In the rows, 128 means zero.
Each row is followed by its class number. Each block has new classes, again numbered from 0 up, in any order.
[135 151 100 117 149  86 134 158 126 146 119 137 132 102 130 157 124 121
 125 120 139 159 137 126 110 142 120 156 150 112 118 100 110] => 5
[185 127 139 181 131  32 142  98 159 135  94 137 131 147 134 121 122 113
  97 114 181 150 151 127 113 194 150 109 130 128 102 111  94] => 3
[121 112 128 182 185  84 139 136 149 103 124 100 180 147 197 120 126 149
 102 114 126 161 156 127  96 109 129 116 141 110  91 156 137] => 1
[127 136 107 126  99 102 123 155 168 125 149 169 132 123 108 144 117 131
 127 141 101 155 146 126 140 147  98 109 145 103 103 101  89] => 0
[ 95 130 132 141 124  98  97 153 128 115 131 160 114 143  94 100 139  85
 123 152 103 138 107 119 114 122 136 130 158 108 118 134 171] => 2
[143 116 128 178 158  80 133 109 132  87  77 127 123 120 196 116 138 114
  91 100 143 144 167 126  74 150 133 154 122 153 117 114 127] => 5
[102 133 165 169 179  36 111 100 150 143 133 123 142 124 200 121 130 129
 112 130 142 192 153  85  84 138 147  89 135  70  90 142 166] => 0
[136  83 128 216 166 112 151 171 137 127  76 170 148 111 226 111 166 152
  67 153 147 149 215 117 116 127 100 137 166 133  95 146 118] => 4
[ 48 177 119 152  87 129 108 132 139 203 121 118 175  91  87 173  89 116
 134 186  68 162 122 165 103  78 131 152 126  68 172 150 132] => 4
[131 197  97 192 121  28  99 161 140  73 160 168 111 137 111 135 119  96
  86  93 143 127 143 121  47 138 185 132  97 136 127 112 149] => 1
[157 123 123  98 150 106 138 103 126 173 118  79 135 175 144 105 133 105
 114 120 178 182 106 129  99 130 122 130  95  90 164  68 130] => 3
[145 120  88 108  98 153  98 169 129 164 135 185 116 110 128 134 140 148
 116 150 135 137 156 119 128 108  80 126 136 104 132 100 120] => 7
[150 126 135  93 162 117  92 128 123 184 113  57 119 187 151 114 151 105
 123 111 161 153 113 127 105 155 147 135  98 119 160  83 130] => 1
[124 141 118 152  62  98 102 172 165 136 104 168 118 115  73 135 119 115
 129 171 128 136 109 162 122 143 126 121 151 120 138 121 104] => 3
[151 136 105 140 117 112 124 139 143 122 117 182 125 130 118 125 114 111
 126 113 129 162 160 116  98 138  99 123 152  95 112  72 121] => 5
[113 104 148 168 158  83 151 143 154 119  87 132 160 111 221 113 145 178
 100 119 158 152 190 148 112 159 113 141 143 154  78 137 130] => 3
[ 99 133 143 173 141  71 144 121 156 137 112 178 151  82 228 118 143 169
  91 129 155 197 203 129  65 149 119 127 128 143  79 137 116] => 7
[169 116  84 192  75  51  70 178 153 150  86 150 155 130 106 121 114 123
 123 174 166 110 104 135 123 120 148 138 174  81 107 164 163] => 2
[114 120 134 149 136  75 155 130 149 119 140 152 161 106 180 106 145 125
  91 121 137 167 187 114 104 143 134 129 134 130  87 132 136] => 0
[179  87 112 171 108  16 164 116 170 114 102 153 164 104 183 129 161 121
  55 120 143 190 164 147 112 172 129 103 121 131  60 146 158] => 4
[147 130  96 123 122 111  98 146 137 126 131 156 104 147 117 129 137 104
 121 129 110 153 138 107 120 119 107 131 142 112 132 108 129] => 2
[127 130 122 121 131 126 106 155 150 147 133 131 153 153 122 127 113 138
 157 125 113 172 140 135 118 117 107 114 161  88 101 100 124] => 1
[139 102 136 182 161  59 141 124 156 128 103 137 138 119 210 112 151 130
  90 134 170 174 179 126 104 150 115 122 145 138  89 115 112] => 7
[153 140 111 122 116 120 123 173 154 145 165 130 112 132 112 135 127 144
 121 134 139 163 143 133 139 139 119  99 141 107 137 132 119] => 3
[153 136 129 205 119  97 131 145 133 130 110 163 140 148  91 132  95 136
 162 173 118 158 112 139 161 125 113 125 221  25  71 108 128] => 8
[136 152 100 175  84  20  79 135 155 137  92 153 137 109 118 162 101 115
 121 122 126 134 152 161 101 159 135 152 115 123 100  89 150] => 4
[170  56  97 113  60 155 157 171 149 139 154 166 122  76 101 160 123 114
 120 144 135 188 143 175 112  93  78 127 132 103  93 145 157] => 1
[136 160  96 146  82  95  94 134 169 118 141 150  88 129  73 149 101  88
 134 147  68 184 125 147 119 138 119 140 128 135 138 143  50] => 2
[159 153 116 170 122  38 134 105 168 131 123 126 143 147 126 139 116  96
 129 111 135 163 155 113 124 162 143 127 165  96 111  65  91] => 0
[159 160  97  87 181  80  50 139 109 137 144  51  73 154 139 147 120 104
 145  77 107 162 128 123 118 157 129 171 102 112 149  78 139] => 5
[120 122 138 159 146  71 108 137 147 120  96 128 184 162 111 123 114  87
 102 148 112 165 142 145  76 153 129 105 138  85  98  87 139] => 1
[126 131 147 163 160  88 162 145 149 119 146 157 147 137 166 103 143 132
 101 135 172 165 182 112 138 160 124 115 142 132  79 111 117] => 6
[139 120 138 178 139  86 154 105 154 120  93 172 163 132 187  90 149 149
  89  91 173 123 175  96  95 144 149 101 154 150 121 125 133] => 3
[ 76 158 137 167 132  87  65 153 153 158 144 112 126 135  91 124  82 115
 145 171 122 137 106 148 105 142 140 117 135 113 148 129 100] => 7
[114 159 129 161 107  83  88 146 167 125 167 144 106 136  81 122  93  86
 139 149 108 198 127 145 117 158 130 121 129 104 121 104  96] => 6
[138 146 114 150 106  74  83 120 134  98 114 128 161 114 128 118 125 152
 112 133  78 151 141 150  97 163 153 126 148 118  97 143 148] => 7
[105 155 149 168 174  21  44 155 117 149 167 101  92 148 116 123 111  54
  83 112 146 136 167 136  68 179 174 155  48 126 113 131 176] => 1
[115 152 133 146 105 135  84 171 140 126 131 123  93 136  89  96 100 100
 148 164 124 158 122 155 104 139 137 139 132 129 146 136  99] => 5
[147 137 120 161 116  22 127 133 165  96 121 144 131 131 111  99 128  88
 106 116 137 176 117 146 103 169 155 127 142 148 103 120 105] => 3
[121 157 124 149 107 133  79 169 138 124 158 165  78 145  96 103 106 124
 132 123 124 166 133 131  73 145 131 113 127  97 159  94 146] => 3
[128 115 111  86  98 162  81 146 124 155 177 159 118 136  83 108 121 160
 149 114  93 132  65 118 165 141 117 112 139  71 116 140 179] => 6
[158 117 128 134 121  61 126 112 161 143  95 122 175 130 145 124 129 108
 116 129 166 168 162 135 123 178 135 123 141 138 101  79 117] => 6
[148 165 138 167 142  48 125 105 126 122 153 110 146 131  95 142  85 102
 104 118 128 154 166 147 101 201 182 126 119 124 107 123 136] => 8
[116 111 128 174 172  89 121 111 153 129 144  75 153 119 198 136 144 117
  67 146 110 162 189 126 118 108 119 108 110 123 138 172 135] => 7
[158 162 133 147  95  64 119 120 138 131 129 147 157 138  94 111 125  87
 120 160 153 184 160 129 115 150 155 119 140  85  96  90 148] => 6
[163 128  92 166 142  50 115 134 135 118  94 100 130 118 143 144 110  91
 112 133 135 184 119 149  87 131 124 170 131  90 117 110 114] => 5
[176 151 125 198 127  56 132 127 126 113 114 149 106 125 144 148 100 133
 117 117 164 175 192 144  72 170 140 141 123 106  92  78 145] => 4
[188 142 117  86 133 121 111 127 103 158  71  58 127 164 127 120 135 108
 136 125 167 167 117 149  84 185 150 162 132 106 164  36 132] => 5
[150 182 130 133 141  40 105 105 149 117  70 120 132 151 161 137 144 103
 111 128 118 190 179 128  98 179 127 135 117 118 100  64  88] => 5
[154 154 114 178 118  20 138 128 143 108 129 134 145 111  95 132  83 110
 133 130 140 153 129 148 112 182 165 171 147 131  76 126  60] => 0
[153 157 139  75 142 115  87 111 117 177  63  69 198 171  93 111  95 137
 167 154 137 163 113 123  79 206 172 119 173 102 160  42  70] => 0
[159 129 108 102 125 100  80 132 131 166 111  83 125 145 155 114 156 117
 117 130 151 179 121 132  85 152 143 127 133 107 166  67 157] => 7
[112 158 114 157 124  61 100 162 152 120 198 124  98 106  67 137  81  88
 137 136  90 184 112 141 108 158 156 142 141 109 123 148  88] => 0
[ 93 144 129 134 120  93  66 154 146 136 168 150 120 125  65 113  97  94
 127 134  87 162  99 137 112 182 146 122 131 115 129 122 126] => 6
[169 142 101 141  42  96  68 114 158 137 117 145 101 114  99 107 114 107
 155 132  87 172 160 155 138 132 138 176 132 157 104 179  85] => 2
[160 132 115  66 152 132 112 130 134 170 125  55 140 160 126 143 150 111
 130 130 115 186 137 117 119 158 140 112 161 116 176  91 131] => 2
[129 133 153 182 171  92 138 167 139 142 118 138 140 128 182 115 132 148
  98 144 182 174 209 121  85 159 131 112 155 106 110 115 136] => 3
[145 150 115 176  75  33  48 159 139 104 107 144  81 117  60 125 107  47
 147 177 143 137  92 151 115 120 172 141 146 141 132 125 138] => 8
[131 141 107 116 145  94  86 165 128 167 133 136 150 120 115 158 133 136
 117 144 102 144 152 106 139 124 122  97 154  87 127 127 157] => 4
[124 137  95 177 102 100 119 148 140 150 143 144 131  94  93 146  92 101
 116 144  96 175 136 153  99 112 132 152 137 107 144 146 108] => 4
[123 143 127 153 106 111  62 148 148 124 152 148  71 161  47 118  93  82
 153 128  87 135 110 130 116 173 141 121 155 120 145 111 122] => 2
[120  95 138 148 166 124 144 131 113 117 130 133 154 102 187  88 159 136
  92  94  97 179 188 120  90 140 147 135 168 144 110 148 188] => 4
[124 140  94  88 195 115  73 202 141 145 156  44 143 173 134 133 135 112
 156  83  91 149 163 125 157 151 105 140 200  88 145  33 177] => 5
[138 113 146  96  80 162 161 158 158 138 190 115  50 112 107 115 119 115
 144 141 116 244 135 212 138 204 112 150 104 178 111 127  70] => 8

Next block: new classes, numbered from 0 again.
[133 119 144 100 147 154 134 130 129 141 136 123 129 119 107  89 120 151
 154 137 177 122 135 123 117 123 128 176  99 150 107 146  74] => 0
[166 119 142  81 138 106 168  99 138 145 152 136 161  96 130 146 120 168
 126 104 139 180 129 140 148 162 157 166 141 123 154 150 129] => 8
[123 152 103  85 141 164 154 131  76 100 133 126 175 103 119 171 130 102
  39 143 153 188  70 152 128 190 102 157 142 138 136 156 134] => 0
[162 103 164  88 125 169 160 148  88 120 168 140 136 104  94 176 126 146
  14  92 121 185  60 108 119 139 150 183 136 134 149 177 111] => 0
[134 141 117 111 100 103 162 116 148 171  96 119 129 104 115  47 142 218
 146  64 145 119 138 136 145 172  83 116 158 149 154  87  98] => 1
[131 100 136  77 135 173 142 113 127 124 171 113 106 125 122 108  79 167
 183  91 144 230 137 126  91 127 153 174 118  98 118 179 114] => 8
[101 116 154 108 122 158 139 153 120 114  94 196 119 159 106 159 120  97
  65 197 129 227 132 158 152 129  94 179 151 100 122 133  56] => 2
[157 117 124 117 122 172 138 172 143 132 130  83 145  93 131 103  94 179
 133 146 132 123 150  83  81 127 124 196 132 131 135 136 112] => 2
[123 130 144 128 111 177 151 153 158 104 111 166  83 140  96 162 111 147
 156 210 174 105 131  91  93 101  95 127  97 148 186 128 179] => 6
[118 103 174  70 141 132 130 103 115 121 150 137 107 105 116 147 122 132
 106 164 136 153 137 123 144 156 132 142 107 119 142  95 135] => 0
[107 129 126  73 146 117 104 163 119 117 158 120 192  76 134 122 118 184
  64 133 167  86 111  68 133 142  51 147 151 140 182 138 166] => 6
[122 119 128 103 143 168 121 125 122 109 147  94 123 159 123  91  94 159
 148 164 165 225 114 126 106 142 110 186 125  80 120 155  77] => 7
[128 119 156 128  97 188 120 191 142 106  46  91  88 161 158 136 161 122
  94 159 179  88 110 132  58 148  47 138  40 141 122 132 118] => 5
[136  70 192 107 151 115 104 139 130 121 140 160 135 144 121 190 101 112
  57 212 125 111 105 109 132  82 166 182  54  63 170 144 123] => 7
[154 159  81 113 114 176 171 107 128 119 132  94 171  85 134 115 111 161
 148 140 165 134 128 104  79 186 127 152 124 164 127 129 168] => 0
[112 130 119  96  85 123 151 115 110 105 118 119 177  86 151 163  89 160
  87 145 174 166  76 122  76 159 174 138  78 115 130 151 169] => 2
[141 145 116 149 168 181 142 143 123 145 183 125 110 149 138 113 131 123
  67 145 185 180 123  98  92  95 110 177 137 177 120 135  39] => 1
[140  92 163 123 177 153 110 159 138 138 161 105 126 130 115 108  93 146
 145 126 156 158 126  95 119  71 175 204 123 146 138 177  68] => 9
[119 160  94 139 130 136 116 132 117  88 121 109 175 125 147  83 144 170
 140 101 127  81 102 118 157 132  37 107 159 143 138 127 127] => 9
[103 130 114  91 156 119 106 138 109 119 184  96 133 116 130 103 119 132
 161 132 109  98 167 123  97 139 159 148 149 139 115 109 141] => 1
[132 141 113  87 163 118 165  72  91 126 205 117 186  90 139  75 119 184
 153 112 175 137 101 135 121 139 156 139 143 191 105 125 109] => 0
[113 118 152  85 113 161 127 126 116 118 138 120 151 114 127 153  99 155
 100  54 184 189  94  79  89 145 165 156 115 146 131 219 177] => 6
[151 158  91 134 132 153 137 124 142 110 148 135 141 130 103 159  96  99
 149 185 171 180 123 116  99 123 188 175 124 146 141 167 107] => 8
[185 121 127 118 128 179 167 153 145 157 145 113 181  95 163 123 114 130
  67 127 132 138 129 102  64 144 177 187 146 171 119 140  82] => 5
[117 126 149  46 125 142 159 136 103  97 189 111 169  97 169 108 121 219
 125 125 150 145 103 137 133 149  61 138 116  84 128 143 120] => 3
[126 111 154 122 125 133 124 145 121  88  86 156 124 130 104 205 128  87
  83 199 115  58  92 147 106 142 141 119  72  97 187 127 161] => 5
[140 103 185  73 115 182 139 126 133  95 101 162 141 130 101 150 108 163
 144 162  97 140 166 107 153 183  67 167 112  80 174 133 136] => 7
[137 137 106 153 138  90 133 159 107 140 166 123 186  79 166 136 131 152
 111 120 133 151 143 105 108 122 121 128 196 139 116 131 121] => 7
[143 139 138  75 153 140 144 137 114 108 167 112 146  93 149 144 138 147
 119 162 178 185 128 145 109 177  72 159 124 126 121 146  77] => 8
[123 100 154 106 127 160 137 112 100 108 138 147 177 116 165 129 112 129
  51 108 130 223  90 133  89 147 115 154 143  95  85 177  88] => 7
[137 131 126  96 128 128 154 121 113 125 153 141 170  97 162  79 162 190
  79  96 119 160 107 133 138 180  30 118 178 156 122  95  77] => 9
[147 169  91 144 121 138 137 144 124 115 129 147 180 135 133 121 144 125
 113 186 129 122 136 120 140 150  79 144 169 143 130 109  86] => 7
[126 139 131 133 119 158 153 127 105 110 145 151 142  90 149 151 131 123
  94 127 136 198 139 118  80 155 123 132 168 146  81 141  87] => 2
[131 110 157 121 167 110  83  74 145 126 196 147 161 147 124  96 102 122
  87 168 137 150 125  86 132  95 200 174 140 145 121 114  80] => 4
[107 138 132 108  89 150 126 153 120 114 182 131 171 105 159 104  78 153
  83 177 179 202  99  83  80  91 157 136 143 191 121 102 105] => 4
[130 110 120 109 126 153 110 179 101 102 147 116 125 152 123 134 132 157
 102 128 103 153 103 120 117 134  59 163 117  81 143 147 103] => 9
[145 176 106 155  64 201 128 163 123  81  62 152 127 153 126 200 142  75
 121 181 111 109 126 112 130 163  70 107  76 109 145 131 117] => 9
[149  94 153 126 127 136 109 110 155 167 128 126 103 130 116  65 133 148
 150  72 132 156 178  72  76 143 152 164 156 181 104 130  95] => 6
[119 148 121 123 116 107 125 122 119 111 125 120 138 120 125 115 136 179
 194 137 181 163 151 115 109 168  68 116 149 124 129 136 118] => 6
[151 129 125  92 138 151 177 105 116 110 198 134 216  86 150  81  98 227
 174 114 119 115 165 108  95 140 102 163 166 143 126 134 115] => 1
[128 130 114  85 155 124 147 111 118 123 177 104 189  88 154  95 125 191
 127  71 137 190 151 105 116 188 108 168 196 143 121 152 150] => 3
[107 110 161 101 112 105 133 130 111 118 108 150 151  86 130  98 131 148
  65 119 112 220 120 153 140 164 102 141 217 119 101 113  52] => 2
[123 124 151  93  96 181 117 140 126  95 116 149 120 153 135 166 129  81
  58 184 107 129  99 125 107 150 134 145  79  87 113 135 124] => 7
[ 98 110 133 119 112 110  90 159  84  85 149 141 179 116 135 152 106 134
 136 129 121 163 151 110  76 140 132 140 149 108 111 157 113] => 5
[132 125  99 146  93 149 132 141 114 127 115 139 147 128 113 183  91 118
 115 146 165 196 132  89  77 127 170 173  92 118 128 168 157] => 0
[113 125 146 103 114 132 123  91 150 115  95 121  97 139 110 106 140 133
  97 131 153 157  86 128 112 185 151 128 116 138 136 119 152] => 7
[106 131 117  96 136 114 155 123 130 124 123 116 181 110 129 124  80 182
 218 136 212 209 149 140 102 153 168 178 114 112 126 196 141] => 3
[113 135 160 117 140 145 116 140  99  63 137 122 165  91 132 169 119 123
  56 201 192 155  53 136  71 152  91 124 104 122 137 157 104] => 4
[125 116 130 133 131 135 102 143 110 103 133 135 137 108 105 143 125 137
  92 126 151 138 109  81  71 141  92 139 141 132 150 165 130] => 6
[ 91 123 130 131 128 136 113  92 118  92 104 144 166 129 145 138 104 128
 132 122 168 214 148 116  93 174 117 131 146 121 120 152 136] => 5
[127 156 124 119 100 112 143 144 106 123 129 129 154 104 149 196 142 115
 143 111 149 164 167 107 110 181 163 124 122 164 123 145 173] => 3
[139 102 146 104 165 141 144 124 101 109 134  83 143 111 161 130 125 164
 157 112 131 127 142 135 101 151  82 146 100 110 146 143 164] => 3
[108 162  92  60 134 171 133 127 117  96 201 131  90 143 110 120 148 138
  83 123 146 173  78 127 120 170  91 135 138 149 132 131 135] => 8
[105 124  91 127 125 122 132 106  60 103 154 155 192  82 175 135 133 108
  13 119 105 160  78 144 105 137  60  90 161 103  97 109 123] => 0
[118 114 126  82 161 101  95  90 123 115 174 165 151 139 117 136 126  88
  69 164 123 183 116 144 138 148 153 174 133  96 115 141  77] => 8
[104 146 114  97 103 213 112 132 126  77  52 127  98 197  98 139 150 116
  98  90 113 128  93 118 157 199  36 137  86 139 173 147 198] => 9
[136 116 130  97 162 144 138 110 147 106 132 121 164 124 111 110 117 161
 119 141 139 130 121 119 121 159 124 192 138 120 158 161 150] => 3
[118 136 103  85 134 123 147 143  87 106 194 114 216 116 180 113  90 159
 104 186 167 190 105 129 114 108 128 170 133 143 129 127 106] => 3
[130 112 174  97 131 163 134 157 102 122 137 152 167 118 153 121 132 137
  97 120 149 132 139 119 104 135  96 150 119 177 112 140  52] => 5
[137 134 116 101 136 188 144 133 133 147 135  86 150 124 164  83 116 144
  94  94 174 195 134  99  81 173 128 173 149 197 117 128 103] => 5
[ 72 160 102 109 148  99 101 123  82  42 121 117 211 104 170 155 139  91
  87 191 151  53  79 152 123 144  89  93 113 148 140 128 207] => 3
[124 141 130 107 146 149  93 130 123 107 165 144 156 138 108 144 112 105
 178 164 138 118 182  83 116 135 146 169 138 131 114 165 107] => 6
[118 115 138  89 112 136 134 167  87 110 125 115 164  79 141 183 116 136
  12 135 161 110  54 109  75 145 139 147  65 153 154 151 161] => 2
[135 160  61 163 140 136 121 169  95 112  91  94 108 143  93 163 151  93
 116 174 138  89 103 142 122 145  72 134 115 121 167 116 158] => 0
[120 126 138 150 126 135 124 100 123 118 107 125 105 123 130 169 110  90
 119 154 146 196 158 118  88 153 162 129 117 117 138 116 129] => 1
[115 125 110  88 149  98 142 126  95 111 191 107 161  80 141 118 118 198
 154 110 128 161 140 119 112 168  97 129 166 108 150 124 161] => 3
[114 135 131  79  74 172 154 156 129 113 162 144 100 126 114 171  95 178
 130 170 160 201 127 100  88 151 144 163  84  77 120 149 119] => 2
